Here is a tiny trained network, its code and every weight. The questions are about switching its units off for an input and a target symbol, where a switched-off unit gives its printed mean instead of its output.

import numpy as np


def w(rows, s, z=0):
    codes = np.array(rows[::2]) - 128.0
    scale = np.full(codes.shape[1], s)
    scale[-1] = z or s
    return codes * scale


def softmax(a):
    e = np.exp(a - a.max(-1, keepdims=True))
    return e / e.sum(-1, keepdims=True)


def log_softmax(a):
    a = a - a.max(-1, keepdims=True)
    return a - np.log(np.exp(a).sum(-1, keepdims=True))


def net(x, mask):
    ids = ['ΔΣΦβπτ'.index(c) for c in x.split()]
    T = len(ids)
    res = E[ids] + P[:T]
    u = 0
    for l in range(3):
        r = res
        for j in range(3):
            rows = slice(3 * j, 3 * j + 3)
            q, k, v = (r @ M[l][rows].T for M in (Q, K, V))
            z = softmax(np.where(np.tri(T) > 0, q @ k.T / 3**0.5, -1e9)) @ v
            o = O[l][rows]
            res = res + np.where(mask[u + j], z, o[:, -1]) @ o[:, :-1]
        u += 3
    return log_softmax(res[-1] @ U[:, :-1].T + U[:, -1])


Q, K, V, O = {}, {}, {}, {}
E = w([
[188,112,190,110,255,90,136,173],'Δ',
[128,148,208,184,119,93,108,27],'Σ',
[87,117,184,4,71,197,149,124],'Φ',
[22,179,94,199,142,137,136,161],'β',
[222,172,94,178,31,79,158,194],'π',
[164,108,1,89,189,180,141,67],'τ',
],0.0062)
P = w([
[104,99,140,147,112,121,97,138],'0',
[124,158,97,86,145,57,119,119],'1',
[133,92,136,161,120,142,183,138],'2',
[117,201,119,84,148,78,156,113],'3',
[141,86,138,170,123,176,179,135],'4',
[125,235,116,77,151,96,141,104],'5',
[158,78,135,176,129,211,152,144],'6',
[134,253,127,77,138,131,77,118],'7',
[165,96,126,162,129,218,83,164],'8',
],0.0048)
Q[0] = w([
[102,184,92,157,183,103,131,92],'L0H1',
[106,122,249,107,130,157,141,100],'L0H1',
[147,129,30,116,147,146,146,181],'L0H1',
[186,116,113,99,158,130,102,131],'L0H2',
[243,100,118,88,188,112,142,126],'L0H2',
[79,129,106,148,128,150,122,137],'L0H2',
[117,117,109,123,118,161,144,105],'L0H3',
[173,154,148,149,118,132,138,111],'L0H3',
[115,112,117,131,103,116,94,142],'L0H3',
],0.016)
K[0] = w([
[124,97,119,96,135,130,153,229],'L0H1',
[155,252,69,66,131,32,148,71],'L0H1',
[106,24,108,174,96,189,92,165],'L0H1',
[165,31,154,170,95,162,115,137],'L0H2',
[147,4,146,223,116,212,138,182],'L0H2',
[150,192,139,122,123,99,160,101],'L0H2',
[120,145,175,136,112,122,182,112],'L0H3',
[68,129,123,110,172,108,108,123],'L0H3',
[171,117,123,92,127,116,142,133],'L0H3',
],0.012)
V[0] = w([
[131,176,121,100,140,117,149,125],'L0H1',
[123,138,128,123,134,126,141,127],'L0H1',
[138,67,136,168,119,156,110,135],'L0H1',
[110,98,131,141,131,135,116,139],'L0H2',
[149,108,140,146,109,143,117,130],'L0H2',
[108,247,120,65,157,76,131,112],'L0H2',
[124,58,106,126,107,108,2,149],'L0H3',
[114,71,128,118,110,125,40,160],'L0H3',
[115,138,131,123,126,142,161,132],'L0H3',
],0.011)
O[0] = w([
[132,141,178,119,126,146,83,131,160],'L0H1',
[123,125,135,133,138,131,125,131,144],'L0H1',
[129,120,69,133,133,126,159,127,80],'L0H1',
[124,140,152,129,156,123,161,140,114],'L0H2',
[157,128,122,127,127,128,153,105,86],'L0H2',
[50,83,119,141,75,130,31,151,250],'L0H2',
[87,118,159,138,124,41,253,99,22],'L0H3',
[85,121,160,135,124,86,219,136,45],'L0H3',
[133,136,125,138,115,162,106,152,150],'L0H3',
],0.0066,0.0018)
Q[1] = w([
[97,133,95,137,81,140,132,98],'L1H1',
[110,116,90,82,135,170,143,161],'L1H1',
[117,108,133,145,133,150,131,79],'L1H1',
[140,124,92,149,139,156,121,140],'L1H2',
[79,69,134,134,120,71,252,96],'L1H2',
[101,212,105,49,139,23,102,113],'L1H2',
[63,143,116,62,125,11,179,91],'L1H3',
[115,168,118,107,125,74,143,138],'L1H3',
[102,34,149,175,115,130,229,125],'L1H3',
],0.036)
K[1] = w([
[122,158,88,141,67,140,90,73],'L1H1',
[84,127,68,88,114,123,201,157],'L1H1',
[81,106,135,174,124,154,134,76],'L1H1',
[164,160,153,122,124,123,107,106],'L1H2',
[69,111,121,91,127,18,202,87],'L1H2',
[138,14,162,219,118,200,211,130],'L1H2',
[89,10,142,171,114,102,236,131],'L1H3',
[129,73,141,143,109,152,164,101],'L1H3',
[75,171,105,51,123,2,148,92],'L1H3',
],0.026)
V[1] = w([
[173,117,140,100,137,94,47,115],'L1H1',
[152,127,144,131,138,110,86,89],'L1H1',
[109,121,113,155,83,131,144,60],'L1H1',
[81,118,193,112,196,135,131,186],'L1H2',
[79,143,144,169,129,136,122,83],'L1H2',
[75,111,136,168,128,117,106,68],'L1H2',
[160,160,105,72,222,125,139,89],'L1H3',
[78,132,6,109,143,199,127,168],'L1H3',
[73,88,153,11,127,156,137,59],'L1H3',
],0.012)
O[1] = w([
[144,84,172,186,124,166,168,132,182],'L1H1',
[140,123,166,168,121,158,125,111,165],'L1H1',
[135,150,127,128,88,124,58,88,98],'L1H1',
[191,165,117,158,91,138,99,74,167],'L1H2',
[143,119,125,119,95,145,97,170,209],'L1H2',
[145,108,139,107,89,142,70,174,189],'L1H2',
[81,226,147,89,106,84,142,98,68],'L1H3',
[110,63,89,118,97,2,122,117,251],'L1H3',
[150,191,99,85,177,98,16,133,40],'L1H3',
],0.0082,0.0018)
Q[2] = w([
[64,163,36,194,100,150,108,162],'L2H1',
[47,99,197,185,136,130,60,92],'L2H1',
[161,162,149,216,141,79,144,169],'L2H1',
[79,115,127,117,84,122,183,97],'L2H2',
[142,69,157,97,81,105,115,116],'L2H2',
[138,120,93,113,74,193,185,140],'L2H2',
[168,88,179,5,167,131,143,91],'L2H3',
[186,143,35,82,172,119,208,148],'L2H3',
[234,161,219,177,134,68,172,148],'L2H3',
],0.016)
K[2] = w([
[126,8,130,122,119,110,117,121],'L2H1',
[189,109,117,118,103,187,66,194],'L2H1',
[123,119,125,129,70,192,188,120],'L2H1',
[163,172,102,151,140,92,165,162],'L2H2',
[101,130,56,159,91,137,114,158],'L2H2',
[139,144,177,205,120,94,128,152],'L2H2',
[151,251,164,105,151,82,107,116],'L2H3',
[86,152,142,109,102,55,201,78],'L2H3',
[93,192,126,164,127,223,192,136],'L2H3',
],0.018)
V[2] = w([
[192,61,220,121,202,66,109,181],'L2H1',
[71,92,175,51,98,181,124,44],'L2H1',
[134,187,211,180,31,32,124,126],'L2H1',
[156,98,111,209,177,122,90,55],'L2H2',
[66,125,93,187,222,145,129,168],'L2H2',
[71,113,152,89,82,150,147,49],'L2H2',
[20,179,134,175,196,111,124,248],'L2H3',
[87,69,255,55,122,104,132,116],'L2H3',
[72,97,116,230,230,127,93,13],'L2H3',
],0.0095)
O[2] = w([
[172,112,197,170,185,138,222,98,125],'L2H1',
[89,149,146,67,111,200,73,100,2],'L2H1',
[153,167,201,168,7,99,149,124,185],'L2H1',
[53,158,149,99,81,128,74,150,217],'L2H2',
[152,167,157,184,41,87,129,122,84],'L2H2',
[129,90,58,97,138,137,118,161,28],'L2H2',
[2,127,132,148,117,50,150,221,166],'L2H3',
[97,136,211,104,141,196,145,165,22],'L2H3',
[61,208,146,188,158,80,104,4,12],'L2H3',
],0.0053,0.00077)
U = w([
[122,82,174,155,240,132,219,154,201],'Δ',
[139,195,207,166,97,140,114,36,158],'Σ',
[102,127,187,24,105,222,91,179,2],'Φ',
[3,144,102,135,114,56,89,154,166],'β',
[224,85,86,173,41,78,155,173,130],'π',
[177,113,33,86,220,131,97,56,110],'τ',
],0.0052,0.00077)

Each question gives the input, a string of symbols that net reads in full, and the target symbol t.
The units are the heads (3 rows each of Q, K, V and O). Each row of codes is followed by its name. A weight is (code - 128) times the scale printed after its matrix; where a second scale follows, it is the last column's (O and U).
mask holds one flag per head, layer by layer. A switched-off head (its flag False) gives its mean, the last column of its rows in O, instead of its output. The means were averaged over made-up inputs and are rounded, as every weight is.
A unit's drop is (log p(t) with every unit on - log p(t) with that unit switched off) / (log p(t) with every unit on - log p(t) with every unit switched off).
The circuit of an input: a set's keep is (log p(t) with only the set's units on - log p(t) with every unit switched off) / (log p(t) with every unit on - log p(t) with every unit switched off). Starting from all 9 units, units are removed one at a time, each time the one whose removal leaves the highest keep (on an exact tie, the one counted first), for as long as the keep stays at least 0.8.
circuit, biggest first: the units of the circuit, biggest drop first
unit that matters most: the unit with the biggest drop
which heads matter: for each layer, one digit per head in row order, 1 if its drop is at least 0.15 and else 0, layers parted by /
input π β π β π τ π τ, target Δ: circuit, biggest first : (L1H2 L1H3)
input π Φ π Σ, target Δ: circuit, biggest first : (L1H3 L1H2)
input Σ Σ β β Φ π β Σ Σ, target Φ: circuit, biggest first : (L1H2 L1H3 L0H1)
input Σ π Σ π Σ τ Σ β π, target Σ: circuit, biggest first : (L2H3 L2H1 L1H1 L1H3)
input Δ β π τ τ Δ, target β: circuit, biggest first : (L1H3 L2H3 L0H3)
input π β Φ Δ β Δ β Φ Δ, target β: which heads matter : 010 / 001 / 101
input β Φ Φ β π Σ Σ π Φ, target Δ: circuit, biggest first : (L1H3 L1H2)
input Σ Δ β β Σ β, target Φ: unit that matters most : L1H2
input β Σ Σ τ β π Δ, target Δ: circuit, biggest first : (L1H2 L1H3 L1H1)
input Σ Δ Φ β Φ, target β: which heads matter : 000 / 101 / 001
input π π β Δ β Φ Σ, target τ: circuit, biggest first : (L1H3 L2H2 L0H3)
input Δ π Σ τ Δ π β, target β: circuit, biggest first : (L2H3 L1H3 L1H2 L0H2)
input β β Σ π Δ τ Σ τ, target Σ: circuit, biggest first : (L1H3 L2H1 L2H3)
input Σ τ π Φ, target Δ: unit that matters most : L1H2
input τ Δ β π Φ τ Φ, target τ: which heads matter : 000 / 101 / 101
input Φ β Σ β Σ β Δ β, target Σ: circuit, biggest first : (L1H3 L1H2 L2H1)
input π Φ Σ π Φ, target Σ: circuit, biggest first : (L1H3 L2H3 L1H1 L2H1)
input β Δ τ β Δ, target τ: which heads matter : 000 / 011 / 101
input τ τ Σ, target β: which heads matter : 000 / 011 / 000
input π β τ β β Σ π β, target Δ: which heads matter : 000 / 011 / 000
input Σ τ Φ Φ, target τ: which heads matter : 001 / 011 / 010
input β Σ Φ β Φ, target β: which heads matter : 000 / 001 / 001
input β β Σ Φ Φ Σ Φ Σ, target τ: which heads matter : 000 / 001 / 110
input β τ β β τ π τ π, target β: which heads matter : 000 / 011 / 000
